Below are the code and all the weights of a small trained network. Each question names an input and a class and asks about switching units off, where a switched-off unit gives its printed mean instead of its output.

import numpy as np


def w(rows, s, z=0):
    codes = np.array(rows[::2]) - 128.0
    scale = np.full(codes.shape[1], s)
    scale[-1] = z or s
    return codes * scale


def f(y):
    return y / 2 * (1 + np.tanh(0.7978845608 * (y + 0.044715 * y**3)))


def log_softmax(a):
    a = a - a.max(-1, keepdims=True)
    return a - np.log(np.exp(a).sum(-1, keepdims=True))


def net(x, mask):
    res = np.array(x, float).reshape(1, 5) / 4 @ E
    y = f(res @ A[0][:, :-1].T + A[0][:, -1])
    res = res + np.where(mask, y, B[0][:, -1]) @ B[0][:, :-1]
    return log_softmax(res[-1] @ U[:, :-1].T + U[:, -1])


A, B = {}, {}
E = w([
[139,175,217,103,127,151,56,112,198,104],'x0',
[131,170,89,115,207,240,166,194,178,165],'x1',
[74,135,118,1,71,90,129,183,161,151],'x2',
[130,131,124,130,126,127,125,127,128,127],'x3',
[127,133,122,128,126,126,127,128,129,126],'x4',
],0.015)
A[0] = w([
[95,122,102,8,99,93,153,164,140,141,76],'neuron 0',
[138,195,235,140,140,152,40,98,207,114,69],'neuron 1',
[132,138,129,139,162,190,136,151,153,142,120],'neuron 2',
[138,95,167,159,104,72,106,84,110,137,195],'neuron 3',
[112,173,195,20,97,122,62,145,203,131,9],'neuron 4',
[113,87,169,85,67,7,119,103,95,127,146],'neuron 5',
],0.02,0.013)
B[0] = w([
[114,146,150,52,89,146,99,200,171,133,234],'neuron 0',
[110,129,196,56,78,200,53,46,188,92,248],'neuron 1',
[140,113,2,113,120,181,96,106,163,221,202],'neuron 2',
[110,154,201,127,120,28,182,175,97,77,211],'neuron 3',
[154,111,27,248,208,54,218,138,41,168,248],'neuron 4',
[140,84,96,132,13,177,25,13,122,148,253],'neuron 5',
],0.015,0.032)
U = w([
[173,95,129,232,115,56,146,92,33,120,254],'0',
[149,107,112,91,74,168,73,109,149,155,119],'1',
[193,144,64,230,236,160,206,135,122,179,224],'2',
[130,166,107,37,133,163,151,254,185,173,36],'3',
[143,132,208,139,105,134,109,80,130,73,19],'4',
],0.0094,0.0096)

Each question gives the input, the list of numbers given to net, and the class t.
The units are the neurons (one row each of A and B). Each row of codes is followed by its name. A weight is (code - 128) times the scale printed after its matrix; where a second scale follows, it is the last column's (A, B and U).
mask holds one flag per neuron, in row order. A switched-off neuron (its flag False) gives its mean, the last column of its row in B, instead of its output. The means were averaged over made-up inputs and are rounded, as every weight is.
A unit's drop is (log p(t) with every unit on - log p(t) with that unit switched off) / (log p(t) with every unit on - log p(t) with every unit switched off).
The circuit of an input: a set's keep is (log p(t) with only the set's units on - log p(t) with every unit switched off) / (log p(t) with every unit on - log p(t) with every unit switched off). Starting from all 6 units, units are removed one at a time, each time the one whose removal leaves the highest keep (on an exact tie, the one counted first), for as long as the keep stays at least 0.8.
circuit, biggest first: the units of the circuit, biggest drop first
unit that matters most: the unit with the biggest drop
top k neurons: the k neurons with the biggest drops, biggest first
drop of u: that unit's drop, to one decimal
input [1,0,-4,-6,-2], class 4: circuit, biggest first => (neuron 4; neuron 5; neuron 2)
input [-2,1,3,6,-6], class 3: top neuron => (neuron 5)
input [7,0,-3,5,-4], class 4: top 2 neurons => (neuron 1; neuron 5)
input [-5,1,1,-1,4], class 3: top 2 neurons => (neuron 4; neuron 5)
input [-6,0,-1,8,6], class 0: top 4 neurons => (neuron 0; neuron 1; neuron 2; neuron 4)
input [5,0,8,2,5], class 0: circuit, biggest first => (neuron 4; neuron 5)
input [3,-6,0,7,-2], class 4: circuit, biggest first => (neuron 3; neuron 4)
input [2,0,8,5,8], class 0: top 2 neurons => (neuron 4; neuron 5)
input [1,-5,1,7,6], class 0: top 3 neurons => (neuron 1; neuron 3; neuron 0)
input [-6,0,-2,-2,-1], class 0: top 4 neurons => (neuron 0; neuron 1; neuron 2; neuron 4)
input [3,-5,-4,-3,-2], class 4: top 2 neurons => (neuron 4; neuron 3)
input [-8,1,5,-3,-7], class 3: top 2 neurons => (neuron 0; neuron 1)
input [4,-4,-1,-5,8], class 4: top 3 neurons => (neuron 1; neuron 2; neuron 3)
input [6,5,6,3,-4], class 2: unit that matters most => neuron 4
input [3,5,3,2,-6], class 2: top 2 neurons => (neuron 4; neuron 5)
input [1,-8,6,1,-2], class 0: top 3 neurons => (neuron 4; neuron 1; neuron 3)
input [4,0,8,4,-6], class 0: top 3 neurons => (neuron 4; neuron 5; neuron 2)
input [-3,2,-4,4,5], class 2: drop of neuron 5 => 0.9
input [3,0,-7,1,0], class 4: drop of neuron 0 => 0.1
input [7,-2,1,-3,-3], class 0: circuit, biggest first => (neuron 4)
input [5,-6,3,4,-4], class 0: drop of neuron 3 => 0.2
